Below is a small trained network, with its code and all its weights. Each question gives an input and a class and asks what happens when units are switched off, that is, made to give their printed mean instead of their output.

import numpy as np


def w(rows, s, z=0):
    codes = np.array(rows[::2]) - 128.0
    scale = np.full(codes.shape[1], s)
    scale[-1] = z or s
    return codes * scale


def f(y):
    return y / 2 * (1 + np.tanh(0.7978845608 * (y + 0.044715 * y**3)))


def log_softmax(a):
    a = a - a.max(-1, keepdims=True)
    return a - np.log(np.exp(a).sum(-1, keepdims=True))


def net(x, mask):
    res = np.array(x, float).reshape(1, 3) / 4 @ E
    y = f(res @ A[0][:, :-1].T + A[0][:, -1])
    res = res + np.where(mask, y, B[0][:, -1]) @ B[0][:, :-1]
    return log_softmax(res[-1] @ U[:, :-1].T + U[:, -1])


A, B = {}, {}
E = w([
[138,52,155,118,157,135,178,166,28],'x0',
[201,74,154,95,145,52,110,126,130],'x1',
[141,71,39,179,118,186,81,10,63],'x2',
],0.014)
A[0] = w([
[239,48,162,116,206,1,75,132,78,253],'neuron 0',
[10,160,79,137,114,170,52,178,191,118],'neuron 1',
[167,115,68,146,101,215,158,88,81,156],'neuron 2',
[239,186,134,91,118,36,74,157,158,206],'neuron 3',
[167,106,79,129,142,227,81,52,60,199],'neuron 4',
[36,203,165,161,118,161,204,164,143,180],'neuron 5',
[186,110,129,133,116,81,66,92,234,164],'neuron 6',
],0.009,0.0058)
B[0] = w([
[101,88,141,83,57,141,80,129,112,239],'neuron 0',
[114,124,180,81,117,112,75,89,112,184],'neuron 1',
[97,144,127,162,125,76,151,4,150,213],'neuron 2',
[183,152,199,164,95,109,109,109,117,198],'neuron 3',
[101,146,127,222,83,111,152,63,195,249],'neuron 4',
[178,139,228,136,117,105,114,98,108,191],'neuron 5',
[94,140,167,67,120,106,102,120,112,184],'neuron 6',
],0.013,0.02)
U = w([
[91,96,90,92,225,130,146,178,175,18],'0',
[92,56,99,32,140,177,190,255,40,77],'1',
[177,116,51,106,152,197,117,157,120,21],'2',
[158,122,51,97,176,150,158,178,166,24],'3',
[175,155,163,147,171,132,232,186,91,2],'4',
[25,112,64,217,98,143,175,107,155,177],'5',
[111,123,151,65,67,138,26,136,106,239],'6',
],0.0093,0.004)

Each question gives the input, the list of numbers given to net, and the class t.
The units are the neurons (one row each of A and B). Each row of codes is followed by its name. A weight is (code - 128) times the scale printed after its matrix; where a second scale follows, it is the last column's (A, B and U).
mask holds one flag per neuron, in row order. A switched-off neuron (its flag False) gives its mean, the last column of its row in B, instead of its output. The means were averaged over made-up inputs and are rounded, as every weight is.
A unit's drop is (log p(t) with every unit on - log p(t) with that unit switched off) / (log p(t) with every unit on - log p(t) with every unit switched off).
The circuit of an input: a set's keep is (log p(t) with only the set's units on - log p(t) with every unit switched off) / (log p(t) with every unit on - log p(t) with every unit switched off). Starting from all 7 units, units are removed one at a time, each time the one whose removal leaves the highest keep (on an exact tie, the one counted first), for as long as the keep stays at least 0.8.
circuit, biggest first: the units of the circuit, biggest drop first
most important unit: the unit with the biggest drop
top k neurons: the k neurons with the biggest drops, biggest first
drop when u is switched off: that unit's drop, to one decimal
input [7,-7,-3], class 4: most important unit -> neuron 0
input [5,-7,-8], class 4: circuit, biggest first -> [neuron 0; neuron 5]
input [1,7,6], class 5: top 3 neurons -> [neuron 4; neuron 1; neuron 5]
input [6,-1,-2], class 1: circuit, biggest first -> [neuron 4; neuron 2; neuron 3]
input [3,-1,-8], class 4: circuit, biggest first -> [neuron 0; neuron 1]
input [7,-8,-6], class 4: circuit, biggest first -> [neuron 0; neuron 5]
input [-7,-5,3], class 6: top 3 neurons -> [neuron 1; neuron 5; neuron 6]
input [7,0,-4], class 1: top 4 neurons -> [neuron 4; neuron 2; neuron 3; neuron 1]
input [1,-7,-1], class 6: top 2 neurons -> [neuron 4; neuron 1]
input [8,-5,-7], class 4: top 2 neurons -> [neuron 5; neuron 0]
input [1,0,-7], class 4: top 3 neurons -> [neuron 0; neuron 1; neuron 6]
input [6,-3,-3], class 4: drop when neuron 0 is switched off -> 0.5
input [7,3,-2], class 1: drop when neuron 4 is switched off -> 0.4
input [5,-6,-6], class 4: drop when neuron 3 is switched off -> 0.0
input [8,-3,-8], class 4: most important unit -> neuron 5
